Below is a small trained network, with its code and all its weights. Each question gives an input and a class and asks what happens when units are switched off, that is, made to give their printed mean instead of their output.

import numpy as np


def w(rows, s, z=0):
    codes = np.array(rows[::2]) - 128.0
    scale = np.full(codes.shape[1], s)
    scale[-1] = z or s
    return codes * scale


def f(y):
    return y / 2 * (1 + np.tanh(0.7978845608 * (y + 0.044715 * y**3)))


def log_softmax(a):
    a = a - a.max(-1, keepdims=True)
    return a - np.log(np.exp(a).sum(-1, keepdims=True))


def net(x, mask):
    res = np.array(x, float).reshape(1, 4) / 4 @ E
    y = f(res @ A[0][:, :-1].T + A[0][:, -1])
    res = res + np.where(mask, y, B[0][:, -1]) @ B[0][:, :-1]
    return log_softmax(res[-1] @ U[:, :-1].T + U[:, -1])


A, B = {}, {}
E = w([
[74,59,80,204,176,151,142,72],'x0',
[195,43,171,88,133,162,198,148],'x1',
[117,183,119,132,159,118,251,160],'x2',
[156,115,60,70,120,193,111,113],'x3',
],0.011)
A[0] = w([
[125,100,123,152,112,160,121,90,80],'neuron 0',
[75,154,139,161,113,40,113,136,175],'neuron 1',
[136,154,148,108,147,77,87,145,233],'neuron 2',
[175,100,254,116,96,123,118,173,193],'neuron 3',
[88,147,133,140,135,110,219,133,133],'neuron 4',
[112,168,146,133,130,93,67,153,125],'neuron 5',
[112,93,93,181,159,112,138,121,253],'neuron 6',
],0.013,0.0053)
B[0] = w([
[5,84,114,91,112,163,74,60,162],'neuron 0',
[175,185,244,233,151,1,131,119,217],'neuron 1',
[148,199,141,131,101,65,101,60,194],'neuron 2',
[245,111,228,179,219,48,92,141,246],'neuron 3',
[245,203,192,141,190,34,141,161,237],'neuron 4',
[139,234,163,131,116,61,138,149,187],'neuron 5',
[166,98,127,143,181,117,15,87,242],'neuron 6',
],0.0071,0.011)
U = w([
[92,37,62,125,129,203,78,80,166],'0',
[152,119,114,73,138,192,248,195,117],'1',
[75,122,154,140,102,145,167,115,3],'2',
[101,190,99,134,88,124,78,131,96],'3',
[159,127,171,158,161,54,124,121,212],'4',
[50,101,168,138,125,121,150,120,9],'5',
],0.013,0.0048)

Each question gives the input, the list of numbers given to net, and the class t.
The units are the neurons (one row each of A and B). Each row of codes is followed by its name. A weight is (code - 128) times the scale printed after its matrix; where a second scale follows, it is the last column's (A, B and U).
mask holds one flag per neuron, in row order. A switched-off neuron (its flag False) gives its mean, the last column of its row in B, instead of its output. The means were averaged over made-up inputs and are rounded, as every weight is.
A unit's drop is (log p(t) with every unit on - log p(t) with that unit switched off) / (log p(t) with every unit on - log p(t) with every unit switched off).
The circuit of an input: a set's keep is (log p(t) with only the set's units on - log p(t) with every unit switched off) / (log p(t) with every unit on - log p(t) with every unit switched off). Starting from all 7 units, units are removed one at a time, each time the one whose removal leaves the highest keep (on an exact tie, the one counted first), for as long as the keep stays at least 0.8.
units of the circuit, in order: the units of the circuit, biggest drop first
unit that matters most: the unit with the biggest drop
top k neurons: the k neurons with the biggest drops, biggest first
drop of u: that unit's drop, to one decimal
input [-4,5,-2,8], class 1: units of the circuit, in order : [neuron 1; neuron 6]
input [8,4,2,0], class 0: units of the circuit, in order : [neuron 1; neuron 3]
input [4,-7,2,4], class 3: units of the circuit, in order : [neuron 3]
input [1,-8,3,7], class 3: top 2 neurons : [neuron 3; neuron 4]
input [-2,8,1,6], class 1: top 3 neurons : [neuron 1; neuron 6; neuron 4]
input [-5,7,1,8], class 1: top 4 neurons : [neuron 1; neuron 6; neuron 4; neuron 2]
input [6,6,8,7], class 1: top 3 neurons : [neuron 3; neuron 1; neuron 2]
input [3,7,6,2], class 1: top 3 neurons : [neuron 1; neuron 3; neuron 2]
input [-3,-2,2,2], class 3: top 3 neurons : [neuron 3; neuron 4; neuron 1]
input [-8,-7,0,3], class 3: top 3 neurons : [neuron 3; neuron 4; neuron 6]
input [-3,-1,0,4], class 3: top 3 neurons : [neuron 3; neuron 4; neuron 1]
input [-3,-7,-3,4], class 3: drop of neuron 4 : 0.2
input [4,7,0,8], class 0: drop of neuron 5 : 0.0
input [-4,3,-3,8], class 1: drop of neuron 2 : 0.1
input [1,0,-1,0], class 0: unit that matters most : neuron 4
